Here is a tiny trained network, its code and every weight. The questions are about switching its units off for an input and a class, where a switched-off unit gives its printed mean instead of its output.

import numpy as np


def w(rows, s, z=0):
    codes = np.array(rows[::2]) - 128.0
    scale = np.full(codes.shape[1], s)
    scale[-1] = z or s
    return codes * scale


def f(y):
    return np.maximum(y, 0)


def log_softmax(a):
    a = a - a.max(-1, keepdims=True)
    return a - np.log(np.exp(a).sum(-1, keepdims=True))


def net(x, mask):
    res = np.array(x, float).reshape(1, 4) / 4 @ E
    y = f(res @ A[0][:, :-1].T + A[0][:, -1])
    res = res + np.where(mask, y, B[0][:, -1]) @ B[0][:, :-1]
    return log_softmax(res[-1] @ U[:, :-1].T + U[:, -1])


A, B = {}, {}
E = w([
[125,126,128],'x0',
[1,121,59],'x1',
[212,153,14],'x2',
[99,239,149],'x3',
],0.0087)
A[0] = w([
[110,116,182,116],'n0',
[49,125,84,84],'n1',
[67,114,207,112],'n2',
[107,144,176,143],'n3',
[169,103,156,170],'n4',
[42,62,48,71],'n5',
[130,201,170,152],'n6',
[122,124,163,106],'n7',
[169,85,51,222],'n8',
[54,93,177,105],'n9',
[43,157,73,130],'n10',
[156,146,51,56],'n11',
[206,143,248,122],'n12',
[86,129,94,104],'n13',
[86,108,185,79],'n14',
[100,119,154,97],'n15',
[136,244,156,214],'n16',
[85,151,117,122],'n17',
[136,144,29,94],'n18',
[38,160,93,70],'n19',
[215,174,197,70],'n20',
[69,115,94,63],'n21',
[164,164,27,63],'n22',
[58,107,68,66],'n23',
[138,117,132,253],'n24',
[82,98,159,130],'n25',
[162,177,71,213],'n26',
[106,232,106,173],'n27',
[154,78,112,198],'n28',
[130,12,109,216],'n29',
[108,88,216,80],'n30',
],0.011,0.0048)
B[0] = w([
[150,129,163,175],'n0',
[198,133,59,195],'n1',
[157,131,171,214],'n2',
[146,111,164,178],'n3',
[123,97,1,193],'n4',
[178,121,87,219],'n5',
[83,53,127,187],'n6',
[163,118,147,152],'n7',
[94,130,186,228],'n8',
[185,185,178,207],'n9',
[186,100,97,214],'n10',
[188,160,196,170],'n11',
[180,119,44,254],'n12',
[230,121,108,167],'n13',
[170,160,179,180],'n14',
[150,156,172,155],'n15',
[78,24,129,221],'n16',
[177,68,84,166],'n17',
[183,149,217,186],'n18',
[149,116,91,197],'n19',
[208,120,30,216],'n20',
[168,140,90,171],'n21',
[176,183,225,189],'n22',
[184,134,67,191],'n23',
[60,97,138,199],'n24',
[137,130,162,184],'n25',
[114,134,224,203],'n26',
[36,33,157,200],'n27',
[50,134,153,197],'n28',
[36,55,149,241],'n29',
[160,194,156,199],'n30',
],0.0065,0.0088)
U = w([
[216,208,255,90],'0',
[215,122,12,62],'1',
[106,98,141,254],'2',
[67,28,145,118],'3',
[54,145,127,94],'4',
],0.0093,0.0079)

Each question gives the input, the list of numbers given to net, and the class t.
The units are the neurons (one row each of A and B). Each row of codes is followed by its name. A weight is (code - 128) times the scale printed after its matrix; where a second scale follows, it is the last column's (A, B and U).
mask holds one flag per neuron, in row order. A switched-off neuron (its flag False) gives its mean, the last column of its row in B, instead of its output. The means were averaged over made-up inputs and are rounded, as every weight is.
A unit's drop is (log p(t) with every unit on - log p(t) with that unit switched off) / (log p(t) with every unit on - log p(t) with every unit switched off).
The circuit of an input: a set's keep is (log p(t) with only the set's units on - log p(t) with every unit switched off) / (log p(t) with every unit on - log p(t) with every unit switched off). Starting from the 12 units with the biggest drops (on a tie, the unit counted first), units are removed one at a time, each time the one whose removal leaves the highest keep (on an exact tie, the one counted first), for as long as the keep stays at least 0.8.
units of the circuit, in order: the units of the circuit, biggest drop first
k most important neurons: the k neurons with the biggest drops, biggest first
drop of u: that unit's drop, to one decimal
input [-2,-7,-4,0], class 1: units of the circuit, in order -> (n12; n20)
input [-6,-3,-6,7], class 3: units of the circuit, in order -> (n16)
input [4,2,-6,8], class 3: 4 most important neurons -> (n16; n27; n6; n22)
input [-1,1,4,5], class 3: units of the circuit, in order -> (n27; n16)
input [0,1,-4,5], class 3: units of the circuit, in order -> (n16; n27)
input [-4,-1,-4,6], class 3: units of the circuit, in order -> (n16; n27)
input [8,2,7,-7], class 2: 3 most important neurons -> (n29; n9; n30)
input [-4,-7,-3,-5], class 1: 2 most important neurons -> (n12; n20)
input [3,-8,-6,-8], class 1: 2 most important neurons -> (n12; n4)
input [-3,3,5,4], class 0: 3 most important neurons -> (n22; n18; n29)
input [2,-7,4,7], class 1: 3 most important neurons -> (n20; n12; n29)
input [-1,2,6,5], class 0: 2 most important neurons -> (n22; n18)
input [5,5,5,3], class 0: 2 most important neurons -> (n22; n18)
input [5,5,5,8], class 3: units of the circuit, in order -> (n27)
input [6,2,-1,7], class 3: drop of n27 -> 0.2
input [7,-7,-2,8], class 3: drop of n2 -> 0.0
input [1,1,-1,7], class 3: drop of n27 -> 0.1
